Below are the code and all the weights of a small trained network. Each question names an input and a target symbol and asks about switching units off, where a switched-off unit gives its printed mean instead of its output.

import numpy as np


def w(rows, s, z=0):
    codes = np.array(rows[::2]) - 128.0
    scale = np.full(codes.shape[1], s)
    scale[-1] = z or s
    return codes * scale


def f(y):
    return np.maximum(y, 0)


def softmax(a):
    e = np.exp(a - a.max(-1, keepdims=True))
    return e / e.sum(-1, keepdims=True)


def log_softmax(a):
    a = a - a.max(-1, keepdims=True)
    return a - np.log(np.exp(a).sum(-1, keepdims=True))


def net(x, mask):
    ids = ['ΘΛΠΣΨαγδμξτφω'.index(c) for c in x.split()]
    T = len(ids)
    res = E[ids] + P[:T]
    r = res
    for j in range(2):
        rows = slice(2 * j, 2 * j + 2)
        q, k, v = (r @ M[0][rows].T for M in (Q, K, V))
        z = softmax(np.where(np.tri(T) > 0, q @ k.T / 2**0.5, -1e9)) @ v
        o = O[0][rows]
        res = res + np.where(mask[j], z, o[:, -1]) @ o[:, :-1]
    y = f(res @ A[0][:, :-1].T + A[0][:, -1])
    res = res + np.where(mask[2:6], y, B[0][:, -1]) @ B[0][:, :-1]
    return log_softmax(res[-1] @ U[:, :-1].T + U[:, -1])


Q, K, V, O, A, B = {}, {}, {}, {}, {}, {}
E = w([
[137,121,173,151,186,101],'Θ',
[99,148,98,139,110,84],'Λ',
[111,200,145,126,111,62],'Π',
[80,111,62,144,104,120],'Σ',
[106,128,161,127,114,140],'Ψ',
[128,171,145,151,158,46],'α',
[111,87,165,131,122,184],'γ',
[85,135,141,107,56,136],'δ',
[107,78,104,162,141,138],'μ',
[138,142,227,133,146,134],'ξ',
[113,125,80,170,152,74],'τ',
[84,74,113,131,82,192],'φ',
[151,251,122,123,138,157],'ω',
],0.022)
P = w([
[111,123,79,136,145,183],'0',
[38,133,161,246,151,190],'1',
[71,126,132,193,144,192],'2',
[42,145,119,148,190,140],'3',
[238,100,102,165,53,194],'4',
[166,132,103,126,127,148],'5',
[167,150,44,15,156,151],'6',
[114,189,95,151,162,3],'7',
[145,137,118,108,137,125],'8',
[93,114,95,58,171,195],'9',
[154,107,118,38,162,164],'10',
],0.014)
Q[0] = w([
[192,116,127,169,81,109],'head 0',
[250,85,88,8,117,117],'head 0',
[165,106,122,101,16,136],'head 1',
[24,148,141,121,97,168],'head 1',
],0.014)
K[0] = w([
[49,134,190,229,114,158],'head 0',
[7,89,161,112,156,70],'head 0',
[80,206,124,189,144,174],'head 1',
[189,171,87,81,138,164],'head 1',
],0.012)
V[0] = w([
[86,219,186,116,58,82],'head 0',
[75,89,154,71,45,220],'head 0',
[117,40,54,144,188,134],'head 1',
[89,128,25,162,7,55],'head 1',
],0.014)
O[0] = w([
[96,165,160,152,252,105,254],'head 0',
[83,128,103,24,163,193,147],'head 0',
[137,96,88,123,56,204,45],'head 1',
[213,42,115,126,194,167,198],'head 1',
],0.014,0.0058)
A[0] = w([
[159,139,97,74,253,125,8],'neuron 0',
[228,77,76,120,148,219,28],'neuron 1',
[198,164,31,80,30,144,2],'neuron 2',
[55,184,43,71,206,190,99],'neuron 3',
],0.0066,0.0033)
B[0] = w([
[119,148,199,155,63,153,251],'neuron 0',
[174,137,175,121,194,69,209],'neuron 1',
[165,248,156,81,128,120,172],'neuron 2',
[89,27,166,182,105,195,251],'neuron 3',
],0.011,0.015)
U = w([
[93,163,82,85,109,167,130],'Θ',
[86,198,109,120,186,147,83],'Λ',
[151,163,128,65,106,116,89],'Π',
[68,109,26,134,169,147,248],'Σ',
[107,68,174,116,130,108,87],'Ψ',
[107,121,116,20,170,142,77],'α',
[133,143,120,165,28,117,93],'γ',
[55,113,200,60,102,39,125],'δ',
[134,105,40,149,223,147,168],'μ',
[212,78,129,160,38,120,71],'ξ',
[138,95,79,239,104,111,156],'τ',
[141,125,94,47,208,113,117],'φ',
[117,254,97,189,225,219,144],'ω',
],0.0056,0.012)

Each question gives the input, a string of symbols that net reads in full, and the target symbol t.
The units are the heads (2 rows each of Q, K, V and O) and the neurons (one row each of A and B). Each row of codes is followed by its name. A weight is (code - 128) times the scale printed after its matrix; where a second scale follows, it is the last column's (O, A, B and U).
mask holds one flag per unit, heads first, then neurons. A switched-off unit (its flag False) gives its mean, the last column of its rows in O or B, instead of its output. The means were averaged over made-up inputs and are rounded, as every weight is.
A unit's drop is (log p(t) with every unit on - log p(t) with that unit switched off) / (log p(t) with every unit on - log p(t) with every unit switched off).
The circuit of an input: a set's keep is (log p(t) with only the set's units on - log p(t) with every unit switched off) / (log p(t) with every unit on - log p(t) with every unit switched off). Starting from all 6 units, units are removed one at a time, each time the one whose removal leaves the highest keep (on an exact tie, the one counted first), for as long as the keep stays at least 0.8.
units of the circuit, in order: the units of the circuit, biggest drop first
k most important neurons: the k neurons with the biggest drops, biggest first
drop when u is switched off: that unit's drop, to one decimal
input μ γ δ Σ δ Σ Π α, target Ψ: units of the circuit, in order	(head 0; neuron 3; neuron 0; head 1)
input δ Ψ τ γ, target Ψ: units of the circuit, in order	(neuron 3; head 0; neuron 0)
input φ ξ μ Π Π, target δ: units of the circuit, in order	(head 1)
input Σ Σ Λ Σ Ψ δ μ, target φ: 3 most important neurons	(neuron 1; neuron 2; neuron 3)
input γ Ψ ξ μ δ Σ α, target Π: units of the circuit, in order	(head 0; neuron 2; neuron 3)
input ξ Π δ Λ Ψ Σ γ μ α δ, target Θ: 2 most important neurons	(neuron 2; neuron 1)
input φ ξ δ, target α: 2 most important neurons	(neuron 1; neuron 2)
input δ Ψ γ Θ, target Ψ: 2 most important neurons	(neuron 3; neuron 0)
input α γ φ δ τ, target Θ: units of the circuit, in order	(head 0; head 1)
input δ α Θ, target Ψ: units of the circuit, in order	(head 0; neuron 3; neuron 0)
input Σ α Ψ δ Θ δ δ, target Ψ: units of the circuit, in order	(neuron 3; head 0; neuron 0)
input α μ δ α α, target Π: 3 most important neurons	(neuron 2; neuron 3; neuron 1)
input μ Ψ Σ, target Π: 3 most important neurons	(neuron 2; neuron 1; neuron 3)
input α φ Θ μ Π Λ Π Ψ, target ω: units of the circuit, in order	(head 0)
input Θ δ δ τ α μ Θ Π τ δ, target γ: units of the circuit, in order	(head 0; head 1)
input γ δ Σ δ α ξ Σ δ Λ Λ, target φ: 3 most important neurons	(neuron 1; neuron 0; neuron 2)
input Σ Π α α α γ δ, target τ: drop when head 0 is switched off	0.8
input α μ μ, target τ: drop when head 0 is switched off	1.2
input δ ξ Θ α α δ ξ, target τ: drop when head 0 is switched off	1.1
input Π Π Λ Π φ Ψ Ψ φ, target α: units of the circuit, in order	(head 0)
